Here is a tiny trained network, its code and every weight. The questions are about switching its units off for an input and a target symbol, where a switched-off unit gives its printed mean instead of its output.

import numpy as np


def w(rows, s, z=0):
    codes = np.array(rows[::2]) - 128.0
    scale = np.full(codes.shape[1], s)
    scale[-1] = z or s
    return codes * scale


def f(y):
    return np.maximum(y, 0)


def softmax(a):
    e = np.exp(a - a.max(-1, keepdims=True))
    return e / e.sum(-1, keepdims=True)


def log_softmax(a):
    a = a - a.max(-1, keepdims=True)
    return a - np.log(np.exp(a).sum(-1, keepdims=True))


def net(x, mask):
    ids = ['αγθλπστφψ'.index(c) for c in x.split()]
    T = len(ids)
    res = E[ids] + P[:T]
    r = res
    for j in range(3):
        rows = slice(3 * j, 3 * j + 3)
        q, k, v = (r @ M[0][rows].T for M in (Q, K, V))
        z = softmax(np.where(np.tri(T) > 0, q @ k.T / 3**0.5, -1e9)) @ v
        o = O[0][rows]
        res = res + np.where(mask[j], z, o[:, -1]) @ o[:, :-1]
    y = f(res @ A[0][:, :-1].T + A[0][:, -1])
    res = res + np.where(mask[3:19], y, B[0][:, -1]) @ B[0][:, :-1]
    return log_softmax(res[-1] @ U[:, :-1].T + U[:, -1])


Q, K, V, O, A, B = {}, {}, {}, {}, {}, {}
E = w([
[152,115,107,199],'α',
[132,134,173,100],'γ',
[124,59,250,89],'θ',
[58,118,122,125],'λ',
[36,119,108,141],'π',
[115,74,27,126],'σ',
[154,93,145,106],'τ',
[180,118,116,79],'φ',
[174,148,31,110],'ψ',
],0.021)
P = w([
[76,253,124,101],'0',
[92,197,102,82],'1',
[66,243,114,62],'2',
[119,222,81,85],'3',
[64,161,86,20],'4',
[125,165,85,62],'5',
[172,156,122,95],'6',
[131,188,117,63],'7',
[149,187,125,73],'8',
],0.0069)
Q[0] = w([
[96,154,105,63],'head 0',
[60,36,103,103],'head 0',
[110,147,204,96],'head 0',
[109,132,76,113],'head 1',
[86,112,226,83],'head 1',
[104,103,119,112],'head 1',
[104,169,157,176],'head 2',
[164,107,154,4],'head 2',
[168,193,106,141],'head 2',
],0.011)
K[0] = w([
[104,159,54,49],'head 0',
[116,64,24,20],'head 0',
[130,101,210,149],'head 0',
[196,192,9,104],'head 1',
[111,83,191,70],'head 1',
[185,71,168,122],'head 1',
[158,213,55,230],'head 2',
[147,105,254,143],'head 2',
[99,128,143,156],'head 2',
],0.0071)
V[0] = w([
[131,69,195,223],'head 0',
[42,199,109,156],'head 0',
[198,135,95,152],'head 0',
[138,137,115,33],'head 1',
[103,51,179,158],'head 1',
[77,229,124,133],'head 1',
[121,153,254,95],'head 2',
[21,118,111,168],'head 2',
[12,134,108,8],'head 2',
],0.0091)
O[0] = w([
[1,87,140,113,30],'head 0',
[235,17,181,143,165],'head 0',
[125,165,71,165,119],'head 0',
[169,172,146,79,170],'head 1',
[41,63,142,77,92],'head 1',
[201,62,197,174,138],'head 1',
[158,152,243,204,98],'head 2',
[89,58,12,110,174],'head 2',
[89,146,105,136,250],'head 2',
],0.007,0.011)
A[0] = w([
[142,132,150,181,63],'neuron 0',
[109,105,155,93,25],'neuron 1',
[121,140,214,166,109],'neuron 2',
[45,140,140,87,210],'neuron 3',
[182,107,86,104,124],'neuron 4',
[88,117,154,153,69],'neuron 5',
[184,143,114,49,177],'neuron 6',
[88,99,97,155,117],'neuron 7',
[89,79,87,120,153],'neuron 8',
[49,92,59,98,165],'neuron 9',
[104,173,145,57,103],'neuron 10',
[147,133,184,142,20],'neuron 11',
[174,110,132,245,198],'neuron 12',
[75,100,77,87,127],'neuron 13',
[102,136,187,74,2],'neuron 14',
[91,130,116,118,132],'neuron 15',
],0.012,0.0051)
B[0] = w([
[150,3,77,62,132],'neuron 0',
[73,162,79,39,138],'neuron 1',
[86,139,81,48,162],'neuron 2',
[194,200,98,195,163],'neuron 3',
[97,253,163,125,226],'neuron 4',
[140,131,60,78,137],'neuron 5',
[74,193,183,237,216],'neuron 6',
[162,22,114,109,168],'neuron 7',
[241,132,158,73,204],'neuron 8',
[219,157,200,28,248],'neuron 9',
[184,169,166,206,147],'neuron 10',
[51,155,117,26,146],'neuron 11',
[120,28,35,83,161],'neuron 12',
[184,171,129,83,217],'neuron 13',
[126,217,110,88,151],'neuron 14',
[162,193,61,219,148],'neuron 15',
],0.0065,0.016)
U = w([
[124,131,62,79,47],'α',
[77,151,148,26,40],'γ',
[122,194,158,127,2],'θ',
[113,104,169,54,172],'λ',
[155,92,177,48,154],'π',
[185,192,108,72,76],'σ',
[169,184,192,138,254],'τ',
[167,224,167,185,93],'φ',
[96,233,1,189,149],'ψ',
],0.0072,0.0052)

Each question gives the input, a string of symbols that net reads in full, and the target symbol t.
The units are the heads (3 rows each of Q, K, V and O) and the neurons (one row each of A and B). Each row of codes is followed by its name. A weight is (code - 128) times the scale printed after its matrix; where a second scale follows, it is the last column's (O, A, B and U).
mask holds one flag per unit, heads first, then neurons. A switched-off unit (its flag False) gives its mean, the last column of its rows in O or B, instead of its output. The means were averaged over made-up inputs and are rounded, as every weight is.
A unit's drop is (log p(t) with every unit on - log p(t) with that unit switched off) / (log p(t) with every unit on - log p(t) with every unit switched off).
The circuit of an input: a set's keep is (log p(t) with only the set's units on - log p(t) with every unit switched off) / (log p(t) with every unit on - log p(t) with every unit switched off). Starting from the 12 units with the biggest drops (on a tie, the unit counted first), units are removed one at a time, each time the one whose removal leaves the highest keep (on an exact tie, the one counted first), for as long as the keep stays at least 0.8.
circuit, biggest first: the units of the circuit, biggest drop first
unit that matters most: the unit with the biggest drop
k most important neurons: the k neurons with the biggest drops, biggest first
drop when u is switched off: that unit's drop, to one decimal
input π λ α, target π: circuit, biggest first -> head 0; head 1; neuron 12
input α λ σ π π σ τ φ, target φ: circuit, biggest first -> neuron 6; neuron 9; head 2
input λ σ σ σ σ ψ σ ψ, target ψ: unit that matters most -> head 1
input α ψ π, target ψ: circuit, biggest first -> neuron 9; head 0; head 1
input π λ ψ π, target ψ: circuit, biggest first -> head 1; neuron 9; neuron 8
input π γ τ σ σ α σ ψ, target ψ: circuit, biggest first -> neuron 9; neuron 8
input σ π τ σ σ σ α σ τ, target φ: 2 most important neurons -> neuron 9; neuron 6
input σ θ ψ λ λ λ γ σ, target ψ: 3 most important neurons -> neuron 9; neuron 12; neuron 8
input λ π θ σ π π σ σ φ, target π: 3 most important neurons -> neuron 12; neuron 0; neuron 4
input λ ψ φ σ τ, target φ: 2 most important neurons -> neuron 6; neuron 9
input π λ π γ τ α τ ψ θ, target γ: 3 most important neurons -> neuron 2; neuron 11; neuron 1
input π γ π θ ψ λ φ, target π: 2 most important neurons -> neuron 12; neuron 0
input σ σ σ ψ σ α, target ψ: drop when neuron 9 is switched off -> 0.2
input γ τ λ α θ, target γ: drop when neuron 1 is switched off -> 0.3
input τ π π π γ λ, target π: drop when neuron 1 is switched off -> 0.0
